Here is a tiny trained network, its code and every weight. The questions are about switching its units off for an input and a target symbol, where a switched-off unit gives its printed mean instead of its output.

import numpy as np


def w(rows, s, z=0):
    codes = np.array(rows[::2]) - 128.0
    scale = np.full(codes.shape[1], s)
    scale[-1] = z or s
    return codes * scale


def norm(h):
    return h / np.sqrt((h * h).mean(-1, keepdims=True) + 1e-5)


def f(y):
    return np.maximum(y, 0)


def softmax(a):
    e = np.exp(a - a.max(-1, keepdims=True))
    return e / e.sum(-1, keepdims=True)


def log_softmax(a):
    a = a - a.max(-1, keepdims=True)
    return a - np.log(np.exp(a).sum(-1, keepdims=True))


def net(x, mask):
    ids = ['ΔΞΣΦαβγεθμτω'.index(c) for c in x.split()]
    T = len(ids)
    res = E[ids] + P[:T]
    q, k, v = (norm(res) @ M[0].T for M in (Q, K, V))
    z = softmax(np.where(np.tri(T) > 0, q @ k.T / 2**0.5, -1e9)) @ v
    res = res + np.where(mask[0], z, O[0][:, -1]) @ O[0][:, :-1]
    y = f(norm(res) @ A[0][:, :-1].T + A[0][:, -1])
    res = res + np.where(mask[1:9], y, B[0][:, -1]) @ B[0][:, :-1]
    return log_softmax(norm(res)[-1] @ U[:, :-1].T + U[:, -1])


Q, K, V, O, A, B = {}, {}, {}, {}, {}, {}
E = w([
[173,143,59,97],'Δ',
[103,192,113,71],'Ξ',
[98,146,162,189],'Σ',
[121,171,107,52],'Φ',
[120,108,167,164],'α',
[109,198,111,76],'β',
[101,160,161,199],'γ',
[167,188,141,188],'ε',
[170,113,148,191],'θ',
[81,123,148,152],'μ',
[146,3,117,104],'τ',
[112,134,49,110],'ω',
],0.027)
P = w([
[151,140,62,1],'0',
[44,170,200,161],'1',
[184,150,46,101],'2',
[45,156,204,200],'3',
[193,133,41,130],'4',
[50,146,217,200],'5',
[194,125,28,130],'6',
[41,176,226,198],'7',
],0.0068)
Q[0] = w([
[209,69,96,98],'H0',
[171,105,252,66],'H0',
],0.018)
K[0] = w([
[160,198,199,48],'H0',
[135,44,248,141],'H0',
],0.016)
V[0] = w([
[225,253,203,143],'H0',
[41,122,246,151],'H0',
],0.0065)
O[0] = w([
[111,254,171,158,112],'H0',
[80,157,152,58,3],'H0',
],0.0083,0.00069)
A[0] = w([
[57,73,160,177,2],'N0',
[180,98,19,167,123],'N1',
[83,112,182,178,24],'N2',
[18,92,111,197,64],'N3',
[68,168,78,148,174],'N4',
[93,166,100,83,34],'N5',
[107,105,68,93,158],'N6',
[248,154,136,122,101],'N7',
],0.015,0.0032)
B[0] = w([
[105,200,219,207,209],'N0',
[160,139,238,125,244],'N1',
[149,69,179,42,212],'N2',
[156,109,3,102,230],'N3',
[122,104,129,76,254],'N4',
[186,66,180,194,217],'N5',
[84,174,99,176,220],'N6',
[64,68,62,129,205],'N7',
],0.015,0.0061)
U = w([
[254,107,125,159,72],'Δ',
[166,57,138,87,58],'Ξ',
[46,150,95,150,130],'Σ',
[114,148,136,91,116],'Φ',
[138,158,130,98,125],'α',
[181,190,138,92,120],'β',
[93,162,178,136,74],'γ',
[87,226,150,194,126],'ε',
[164,180,192,183,145],'θ',
[76,66,143,48,87],'μ',
[61,50,137,185,86],'τ',
[165,94,88,136,247],'ω',
],0.017,0.011)

Each question gives the input, a string of symbols that net reads in full, and the target symbol t.
The units are the heads (2 rows each of Q, K, V and O) and the neurons (one row each of A and B). Each row of codes is followed by its name. A weight is (code - 128) times the scale printed after its matrix; where a second scale follows, it is the last column's (O, A, B and U).
mask holds one flag per unit, heads first, then neurons. A switched-off unit (its flag False) gives its mean, the last column of its rows in O or B, instead of its output. The means were averaged over made-up inputs and are rounded, as every weight is.
A unit's drop is (log p(t) with every unit on - log p(t) with that unit switched off) / (log p(t) with every unit on - log p(t) with every unit switched off).
The circuit of an input: a set's keep is (log p(t) with only the set's units on - log p(t) with every unit switched off) / (log p(t) with every unit on - log p(t) with every unit switched off). Starting from all 9 units, units are removed one at a time, each time the one whose removal leaves the highest keep (on an exact tie, the one counted first), for as long as the keep stays at least 0.8.
units of the circuit, in order: the units of the circuit, biggest drop first
unit that matters most: the unit with the biggest drop
top k neurons: the k neurons with the biggest drops, biggest first
input β Φ θ Φ, target θ: top 2 neurons => (N3, N5)
input Ξ τ ε, target ε: top 2 neurons => (N3, N5)
input γ ω ω α τ Σ β, target θ: unit that matters most => N1
input γ Δ Φ θ β, target ω: top 4 neurons => (N0, N7, N5, N2)
input ω Ξ μ, target θ: units of the circuit, in order => (H0, N0, N1)
input α μ τ Ξ, target τ: units of the circuit, in order => (H0, N5, N6)
input Δ μ μ Ξ, target μ: top 4 neurons => (N0, N1, N4, N5)
input ω γ Ξ, target θ: units of the circuit, in order => (N3, N5)
input Ξ Ξ β μ Δ Σ τ Φ, target τ: units of the circuit, in order => (N5, H0, N6, N2)
input θ ε γ α ω τ Ξ Σ, target τ: units of the circuit, in order => (N0, N2, N3, N1)
input α Φ μ ε, target μ: top 2 neurons => (N0, N2)
input Φ μ τ Ξ Δ Σ τ β, target τ: units of the circuit, in order => (H0, N5, N1)
input τ τ Ξ τ β Φ, target τ: units of the circuit, in order => (H0, N5, N6, N2)
input θ Σ μ μ Δ ε γ, target Δ: unit that matters most => N3
input θ ε Δ ω Ξ Φ τ γ, target τ: units of the circuit, in order => (N2, N3)
input τ μ μ β, target μ: units of the circuit, in order => (N4, N1, N5)
input Ξ θ μ α Ξ τ, target τ: units of the circuit, in order => (N0, N1, H0, N4)
input τ μ Δ α ω Ξ α, target θ: top 4 neurons => (N0, N7, N4, N5)
input Ξ Ξ ε Σ Φ Σ Σ, target ω: top 3 neurons => (N3, N1, N6)
input Ξ τ ω μ γ μ, target μ: unit that matters most => N2
input μ μ ε Ξ μ θ Σ Δ, target θ: top 3 neurons => (N1, N3, N2)
input Ξ Φ β Δ γ, target Δ: units of the circuit, in order => (N3, N2)
input Σ μ ω θ ε ω Ξ, target θ: top 2 neurons => (N1, N3)
input Ξ Δ ε ε α Φ β, target ω: top 4 neurons => (N0, N7, N5, N4)
input α Σ Φ ε ε ε γ, target β: top 2 neurons => (N7, N5)
input β Δ τ μ α τ Ξ, target Δ: top 4 neurons => (N5, N0, N2, N3)
input θ θ Ξ θ Φ ε Ξ, target ω: top 2 neurons => (N0, N1)
input μ θ ε Δ τ μ Σ, target Δ: top 2 neurons => (N3, N6)
input θ β Ξ Ξ Σ ε ε, target ε: unit that matters most => N3
